A =
[[ 59 -51 -38 -66 -61  62  53  63 -54  61 -52]
 [-65 -64  64 -60 -58 -60 -56  62   4 -60 -56]
 [-62 -67  59  62  63 -36 -52 -57  66 -29  65]
 [-61 -61  45  49  61  -2 -47 -44  65 -14  57]
 [ 59 -20 -64 -62 -39  63  62  56 -43  60  12]
 [ 43 -41  12 -57 -63  55  31  60 -55  56 -63]
 [  4  16  51 -66 -63 -32  26  66 -55  -2 -63]
 [-62 -61  63  13  40 -56 -52 -22  61 -61  33]
 [ 19 -24  21 -61 -58  33  12  61 -59  47 -63]
 [ 22  14 -63  17  65  65  65 -26  64 -35  58]
 [ 53 -34 -66 -52  56  65  64  10  62  23  61]
 [-60 -64  64 -60 -52 -62 -55  60  11 -66 -54]
 [ 56 -41 -53 -65 -60  61  53  61 -52  63 -51]
 [ 21 -10  34 -65 -63  18  30  65 -54  47 -67]]
A[0,0] = 59
A[11,1] = -64
A[-2,0] = 56
A[-13] = [-65, -64, 64, -60, -58, -60, -56, 62, 4, -60, -56]
A[8,-6] = 33
A[1,-9] = 64
A[0] = [59, -51, -38, -66, -61, 62, 53, 63, -54, 61, -52]
A[-3,-2] = -66
A[:, 3] = [-66, -60, 62, 49, -62, -57, -66, 13, -61, 17, -52, -60, -65, -65]
A[-10] = [59, -20, -64, -62, -39, 63, 62, 56, -43, 60, 12]
A[1,-4] = 62
A[5,-10] = -41
A[13,7] = 65
A[-2,8] = -52
A[-12] = [-62, -67, 59, 62, 63, -36, -52, -57, 66, -29, 65]
A[-9,-7] = -63
A[:, -1] = [-52, -56, 65, 57, 12, -63, -63, 33, -63, 58, 61, -54, -51, -67]
A[8,-11] = 19
A[-4] = [53, -34, -66, -52, 56, 65, 64, 10, 62, 23, 61]
A[-12,-3] = 66
A[-3,-8] = -60
A[-4,2] = -66
A[10,0] = 53
A[3,-8] = 49
A[:, 2] = [-38, 64, 59, 45, -64, 12, 51, 63, 21, -63, -66, 64, -53, 34]
A[-2,1] = -41
A[12,4] = -60
A[10,5] = 65
A[-4,4] = 56
A[:, -3] = [-54, 4, 66, 65, -43, -55, -55, 61, -59, 64, 62, 11, -52, -54]
A[-2] = [56, -41, -53, -65, -60, 61, 53, 61, -52, 63, -51]
A[-12,-6] = -36
A[:, -11] = [59, -65, -62, -61, 59, 43, 4, -62, 19, 22, 53, -60, 56, 21]
A[7,-11] = -62
A[10,6] = 64
A[-8,3] = -66

arr =
 0.9   1.3   0.8   1.6   0.2
-1.0  -1.7  -1.0  -0.6   0.2
 0.1  -2.0  -1.6  -0.2   1.1
 1.0   1.2  -0.9   1.2   0.3
 1.1   1.0  -0.6   1.2   0.1
 0.5   0.9   0.3   1.1  -0.2
 0.7   0.5  -1.2   0.8   0.6
 0.2  -1.8  -1.2  -0.1   0.6
arr[-8][0]: 0.9
arr[-3][-4]: 0.9
arr[:, -1]: [0.2, 0.2, 1.1, 0.3, 0.1, -0.2, 0.6, 0.6]
arr[7][4]: 0.6
arr[-4][4]: 0.1
arr[6][-1]: 0.6
arr[-8][-3]: 0.8
arr[-3][3]: 1.1
arr[4][-2]: 1.2
arr[2][-5]: 0.1
arr[-4][2]: -0.6
arr[-2][-4]: 0.5
arr[-8][1]: 1.3
arr[7][2]: -1.2
arr[:, 3]: [1.6, -0.6, -0.2, 1.2, 1.2, 1.1, 0.8, -0.1]
arr[-5][-3]: -0.9
arr[-8]: [0.9, 1.3, 0.8, 1.6, 0.2]
arr[6][-5]: 0.7
arr[:, -4]: [1.3, -1.7, -2.0, 1.2, 1.0, 0.9, 0.5, -1.8]
arr[-7][-4]: -1.7

M =
[[  5.33   4.47   6.11   7.90  15.89   6.38  10.52  -2.26   5.17   6.48
    6.18  16.29   3.98   7.15  13.07]
 [-18.23   6.18   6.56   7.50  -4.04   5.70  10.25   1.67 -24.64   6.91
    4.72  13.92  -9.86   5.08 -11.21]]
Indices start at 0.
(0, 0) = 5.33
(0, 14) = 13.07
(1, 3) = 7.50
(0, 4) = 15.89
(1, 8) = -24.64
(1, 2) = 6.56
(0, 5) = 6.38
(0, 7) = -2.26
(1, 6) = 10.25
(0, 3) = 7.90
(1, 9) = 6.91
(1, 12) = -9.86
(0, 8) = 5.17
(1, 7) = 1.67
(0, 10) = 6.18

data = [-17  21 -30  70]
data[0] = -17
data[3] = 70
data[2] = -30

B = [[0.46, 0.32, 1.44, 0.90], [2.82, -0.74, 1.66, 1.47], [-0.74, 2.59, -0.13, 0.84], [-1.13, 1.50, 0.52, 0.40], [2.30, 0.42, -1.65, 0.36], [-0.57, 1.59, -0.62, 1.41], [0.86, 0.42, 1.36, -0.01], [1.50, 1.37, -0.70, 0.36], [0.39, 0.43, 1.74, -0.49], [0.91, 0.05, 0.99, 1.36], [-1.60, 1.80, 0.12, 1.13], [-0.95, 2.23, 0.13, 0.13], [-0.56, 0.42, 1.74, 0.50], [2.43, -0.75, 1.86, 0.04], [-0.67, 1.72, -0.06, 0.95], [1.26, -0.85, -2.14, 0.86]]
B[-16, -4] => 0.46
B[9, 3] => 1.36
B[-2, -3] => 1.72
B[-12, 1] => 0.42
B[12, 3] => 0.50
B[:, -1] => [0.90, 1.47, 0.84, 0.40, 0.36, 1.41, -0.01, 0.36, -0.49, 1.36, 1.13, 0.13, 0.50, 0.04, 0.95, 0.86]
B[-14, 0] => -0.74
B[:, -2] => [1.44, 1.66, -0.13, 0.52, -1.65, -0.62, 1.36, -0.70, 1.74, 0.99, 0.12, 0.13, 1.74, 1.86, -0.06, -2.14]
B[4, 0] => 2.30
B[8] => [0.39, 0.43, 1.74, -0.49]
B[-10] => [0.86, 0.42, 1.36, -0.01]
B[-13] => [-1.13, 1.50, 0.52, 0.40]
B[1, -2] => 1.66
B[-11] => [-0.57, 1.59, -0.62, 1.41]
B[-2, 2] => -0.06
B[-15, 1] => -0.74
B[1, 0] => 2.82
B[13, 1] => -0.75
B[12, 0] => -0.56
B[-15] => [2.82, -0.74, 1.66, 1.47]
B[10, 2] => 0.12
B[-7] => [0.91, 0.05, 0.99, 1.36]
B[-12, 2] => -1.65
B[-11, 1] => 1.59
B[12, -2] => 1.74
B[0, 2] => 1.44
B[13, -1] => 0.04
B[-2, -1] => 0.95
